Below is a small trained network, with its code and all its weights. Each question gives an input and a class and asks what happens when units are switched off, that is, made to give their printed mean instead of their output.

import numpy as np


def w(rows, s, z=0):
    codes = np.array(rows[::2]) - 128.0
    scale = np.full(codes.shape[1], s)
    scale[-1] = z or s
    return codes * scale


def f(y):
    return np.maximum(y, 0)


def log_softmax(a):
    a = a - a.max(-1, keepdims=True)
    return a - np.log(np.exp(a).sum(-1, keepdims=True))


def net(x, mask):
    res = np.array(x, float).reshape(1, 6) / 4 @ E
    y = f(res @ A[0][:, :-1].T + A[0][:, -1])
    res = res + np.where(mask, y, B[0][:, -1]) @ B[0][:, :-1]
    return log_softmax(res[-1] @ U[:, :-1].T + U[:, -1])


A, B = {}, {}
E = w([
[96,174,21,71,116],'x0',
[115,117,131,111,118],'x1',
[118,129,128,146,124],'x2',
[127,125,130,119,125],'x3',
[72,2,74,153,170],'x4',
[146,149,120,178,148],'x5',
],0.0094)
A[0] = w([
[96,106,175,149,101,54],'N1',
[35,111,92,146,182,3],'N2',
[74,185,96,95,154,126],'N3',
[184,101,192,143,162,89],'N4',
[169,109,167,182,138,163],'N5',
[99,58,123,98,199,31],'N6',
[129,69,204,73,81,187],'N7',
[115,101,117,105,224,102],'N8',
[80,93,81,205,201,9],'N9',
[176,163,133,126,86,93],'N10',
[114,130,2,121,118,93],'N11',
[107,212,26,99,115,107],'N12',
],0.012,0.0022)
B[0] = w([
[210,86,96,56,158,166],'N1',
[91,123,193,42,118,209],'N2',
[161,71,115,78,150,197],'N3',
[254,137,37,95,186,207],'N4',
[129,42,13,62,154,207],'N5',
[108,251,194,82,148,220],'N6',
[153,104,65,249,171,205],'N7',
[21,185,231,161,99,190],'N8',
[106,158,189,62,116,235],'N9',
[54,242,144,109,148,197],'N10',
[136,120,46,108,157,233],'N11',
[132,52,116,38,118,255],'N12',
],0.0057,0.008)
U = w([
[153,84,85,111,112,45],'0',
[116,210,248,90,92,3],'1',
[124,125,132,131,80,233],'2',
[120,125,129,138,82,210],'3',
],0.011,0.0035)

Each question gives the input, the list of numbers given to net, and the class t.
The units are the neurons (one row each of A and B). Each row of codes is followed by its name. A weight is (code - 128) times the scale printed after its matrix; where a second scale follows, it is the last column's (A, B and U).
mask holds one flag per neuron, in row order. A switched-off neuron (its flag False) gives its mean, the last column of its row in B, instead of its output. The means were averaged over made-up inputs and are rounded, as every weight is.
A unit's drop is (log p(t) with every unit on - log p(t) with that unit switched off) / (log p(t) with every unit on - log p(t) with every unit switched off).
The circuit of an input: a set's keep is (log p(t) with only the set's units on - log p(t) with every unit switched off) / (log p(t) with every unit on - log p(t) with every unit switched off). Starting from all 12 units, units are removed one at a time, each time the one whose removal leaves the highest keep (on an exact tie, the one counted first), for as long as the keep stays at least 0.8.
units of the circuit, in order: the units of the circuit, biggest drop first
top k neurons: the k neurons with the biggest drops, biggest first
drop when u is switched off: that unit's drop, to one decimal
input [-5,4,2,-1,-7,-8], class 3: units of the circuit, in order => [N7, N6]
input [-8,-6,-7,-8,-8,0], class 0: top neuron => [N5]
input [-3,-8,-2,-5,8,5], class 1: top 2 neurons => [N9, N6]
input [-6,2,-2,-5,0,6], class 0: units of the circuit, in order => [N5, N4]
input [7,5,6,8,-6,-1], class 0: units of the circuit, in order => [N12, N3]
input [-2,-7,-7,5,7,-3], class 1: units of the circuit, in order => [N6, N8]
input [-4,0,7,-3,5,1], class 1: units of the circuit, in order => [N9, N6]
input [-7,1,8,5,-4,2], class 0: units of the circuit, in order => [N5, N4]
input [8,3,-5,-6,-6,4], class 0: top 2 neurons => [N12, N3]
input [6,-2,4,-2,-6,3], class 0: top 2 neurons => [N12, N6]
input [6,0,-5,6,8,2], class 1: drop when N9 is switched off => 0.2
input [2,7,-8,1,7,3], class 1: drop when N5 is switched off => 0.0
input [-3,7,-8,1,-3,-8], class 3: drop when N12 is switched off => 0.1
input [8,-6,-5,-8,-7,4], class 0: drop when N5 is switched off => -0.1
